Here is a tiny trained network, its code and every weight. The questions are about switching its units off for an input and a target symbol, where a switched-off unit gives its printed mean instead of its output.

import numpy as np


def w(rows, s, z=0):
    codes = np.array(rows[::2]) - 128.0
    scale = np.full(codes.shape[1], s)
    scale[-1] = z or s
    return codes * scale


def f(y):
    return np.maximum(y, 0)


def softmax(a):
    e = np.exp(a - a.max(-1, keepdims=True))
    return e / e.sum(-1, keepdims=True)


def log_softmax(a):
    a = a - a.max(-1, keepdims=True)
    return a - np.log(np.exp(a).sum(-1, keepdims=True))


def net(x, mask):
    ids = ['αεζμξψω'.index(c) for c in x.split()]
    T = len(ids)
    res = E[ids] + P[:T]
    u = 0
    for l in range(3):
        r = res
        for j in range(2):
            rows = slice(2 * j, 2 * j + 2)
            q, k, v = (r @ M[l][rows].T for M in (Q, K, V))
            z = softmax(np.where(np.tri(T) > 0, q @ k.T / 2**0.5, -1e9)) @ v
            o = O[l][rows]
            res = res + np.where(mask[u + j], z, o[:, -1]) @ o[:, :-1]
        u += 2
        y = f(res @ A[l][:, :-1].T + A[l][:, -1])
        res = res + np.where(mask[u : u + 4], y, B[l][:, -1]) @ B[l][:, :-1]
        u += 4
    return log_softmax(res[-1] @ U[:, :-1].T + U[:, -1])


Q, K, V, O, A, B = {}, {}, {}, {}, {}, {}
E = w([
[172,95,198,60],'α',
[116,165,123,97],'ε',
[128,66,94,70],'ζ',
[126,86,93,54],'μ',
[135,217,217,117],'ξ',
[254,73,105,194],'ψ',
[104,225,28,1],'ω',
],0.0084)
P = w([
[1,27,111,200],'0',
[151,35,121,1],'1',
[236,90,87,40],'2',
[251,140,57,52],'3',
[159,156,44,164],'4',
[149,111,53,168],'5',
],0.0045)
Q[0] = w([
[161,162,122,58],'L0H0',
[193,254,131,87],'L0H0',
[188,200,231,191],'L0H1',
[138,80,48,131],'L0H1',
],0.0085)
K[0] = w([
[132,238,139,56],'L0H0',
[205,183,77,1],'L0H0',
[96,45,51,156],'L0H1',
[87,198,194,87],'L0H1',
],0.0094)
V[0] = w([
[121,123,229,171],'L0H0',
[106,102,189,181],'L0H0',
[81,254,118,173],'L0H1',
[84,126,54,128],'L0H1',
],0.0094)
O[0] = w([
[214,191,205,112,110],'L0H0',
[196,108,236,112,64],'L0H0',
[84,200,218,255,2],'L0H1',
[47,70,52,183,75],'L0H1',
],0.0069,0.0023)
A[0] = w([
[124,134,47,175,249],'L0N0',
[118,172,244,206,205],'L0N1',
[129,104,234,254,38],'L0N2',
[11,162,149,206,162],'L0N3',
],0.0057,0.0019)
B[0] = w([
[134,102,162,229,251],'L0N0',
[134,230,2,117,235],'L0N1',
[136,200,47,100,177],'L0N2',
[19,170,124,34,168],'L0N3',
],0.0054,0.0024)
Q[1] = w([
[88,129,147,88],'L1H0',
[48,55,255,177],'L1H0',
[72,92,216,173],'L1H1',
[112,180,79,243],'L1H1',
],0.0067)
K[1] = w([
[181,162,175,26],'L1H0',
[28,248,114,1],'L1H0',
[245,25,71,136],'L1H1',
[155,192,102,16],'L1H1',
],0.0067)
V[1] = w([
[16,179,149,39],'L1H0',
[126,181,151,37],'L1H0',
[2,156,90,183],'L1H1',
[156,195,102,226],'L1H1',
],0.0081)
O[1] = w([
[160,191,2,111,106],'L1H0',
[142,219,98,182,254],'L1H0',
[37,130,59,193,48],'L1H1',
[41,77,207,185,91],'L1H1',
],0.0082,0.0022)
A[1] = w([
[138,163,88,106,6],'L1N0',
[101,137,70,232,77],'L1N1',
[73,107,88,71,147],'L1N2',
[162,50,254,108,200],'L1N3',
],0.0073,0.0026)
B[1] = w([
[88,161,174,198,167],'L1N0',
[103,195,223,22,189],'L1N1',
[65,109,149,254,188],'L1N2',
[124,117,186,36,253],'L1N3',
],0.0073,0.0057)
Q[2] = w([
[145,80,59,171],'L2H0',
[2,85,128,79],'L2H0',
[144,94,208,223],'L2H1',
[154,121,136,170],'L2H1',
],0.0061)
K[2] = w([
[188,99,112,117],'L2H0',
[146,164,154,90],'L2H0',
[152,85,43,1],'L2H1',
[151,112,124,99],'L2H1',
],0.0087)
V[2] = w([
[148,44,102,151],'L2H0',
[55,191,35,230],'L2H0',
[128,254,176,96],'L2H1',
[174,68,236,128],'L2H1',
],0.007)
O[2] = w([
[101,173,135,34,45],'L2H0',
[163,20,113,84,99],'L2H0',
[188,123,93,254,254],'L2H1',
[78,175,170,146,106],'L2H1',
],0.0065,0.0092)
A[2] = w([
[129,220,119,119,252],'L2N0',
[208,117,168,45,157],'L2N1',
[116,31,125,179,34],'L2N2',
[1,243,87,129,190],'L2N3',
],0.0037,0.0034)
B[2] = w([
[254,47,134,62,253],'L2N0',
[107,105,136,93,203],'L2N1',
[216,146,137,149,167],'L2N2',
[169,147,154,249,217],'L2N3',
],0.0066,0.0048)
U = w([
[94,174,182,114,9],'α',
[170,62,129,191,101],'ε',
[99,90,46,72,22],'ζ',
[109,127,55,52,185],'μ',
[254,187,43,93,97],'ξ',
[116,84,159,38,254],'ψ',
[135,63,123,203,218],'ω',
],0.0051,0.0032)

Each question gives the input, a string of symbols that net reads in full, and the target symbol t.
The units are the heads (2 rows each of Q, K, V and O) and the neurons (one row each of A and B). Each row of codes is followed by its name. A weight is (code - 128) times the scale printed after its matrix; where a second scale follows, it is the last column's (O, A, B and U).
mask holds one flag per unit, layer by layer, with each layer's heads first. A switched-off unit (its flag False) gives its mean, the last column of its rows in O or B, instead of its output. The means were averaged over made-up inputs and are rounded, as every weight is.
A unit's drop is (log p(t) with every unit on - log p(t) with that unit switched off) / (log p(t) with every unit on - log p(t) with every unit switched off).
The circuit of an input: a set's keep is (log p(t) with only the set's units on - log p(t) with every unit switched off) / (log p(t) with every unit on - log p(t) with every unit switched off). Starting from the 12 units with the biggest drops (on a tie, the unit counted first), units are removed one at a time, each time the one whose removal leaves the highest keep (on an exact tie, the one counted first), for as long as the keep stays at least 0.8.
units of the circuit, in order: the units of the circuit, biggest drop first
unit that matters most: the unit with the biggest drop
k most important neurons: the k neurons with the biggest drops, biggest first
k most important neurons of layer l: the k neurons of layer l with the biggest drops, biggest first
heads that matter: for each layer, one digit per head in row order, 1 if its drop is at least 0.15 and else 0, layers parted by /
drop when u is switched off: that unit's drop, to one decimal
input α α ξ ζ, target ξ: units of the circuit, in order : [L1H1, L0H1, L1H0]
input α ξ μ, target ξ: unit that matters most : L1H1
input ψ ζ ξ ζ ψ, target α: units of the circuit, in order : [L1H0, L2H0, L2H1, L1N3]
input ψ ε ψ ζ α, target ψ: 2 most important neurons : [L2N0, L1N1]
input μ ζ ψ ξ μ, target ψ: units of the circuit, in order : [L2H1, L1H0, L0H1]
input α α ζ α, target ξ: units of the circuit, in order : [L1H1, L0H1]
input ζ ζ ψ ζ α, target ψ: units of the circuit, in order : [L2H1, L1H0, L0H1]
input ζ μ ξ ψ, target ψ: 2 most important neurons of layer 1 : [L1N3, L1N2]
input ζ ζ ψ ζ, target ψ: heads that matter : 00 / 10 / 01
input ψ α μ α, target α: 2 most important neurons : [L1N3, L2N3]
input ζ α μ, target μ: heads that matter : 01 / 01 / 01
input ζ ζ α, target μ: heads that matter : 01 / 01 / 01
input ζ μ ζ, target μ: units of the circuit, in order : [L2H1, L0H1, L2H0, L0H0]
input ξ ψ ζ ψ ζ, target ψ: unit that matters most : L1H0
input ψ ξ μ, target α: drop when L2H0 is switched off : 0.7
input ψ ψ ζ ψ ζ ξ, target α: drop when L2H0 is switched off : 0.8
input α μ α ξ ξ, target ξ: drop when L1H0 is switched off : 0.1
input ζ ξ ζ ζ ψ ξ, target ψ: 2 most important neurons of layer 0 : [L0N0, L0N3]
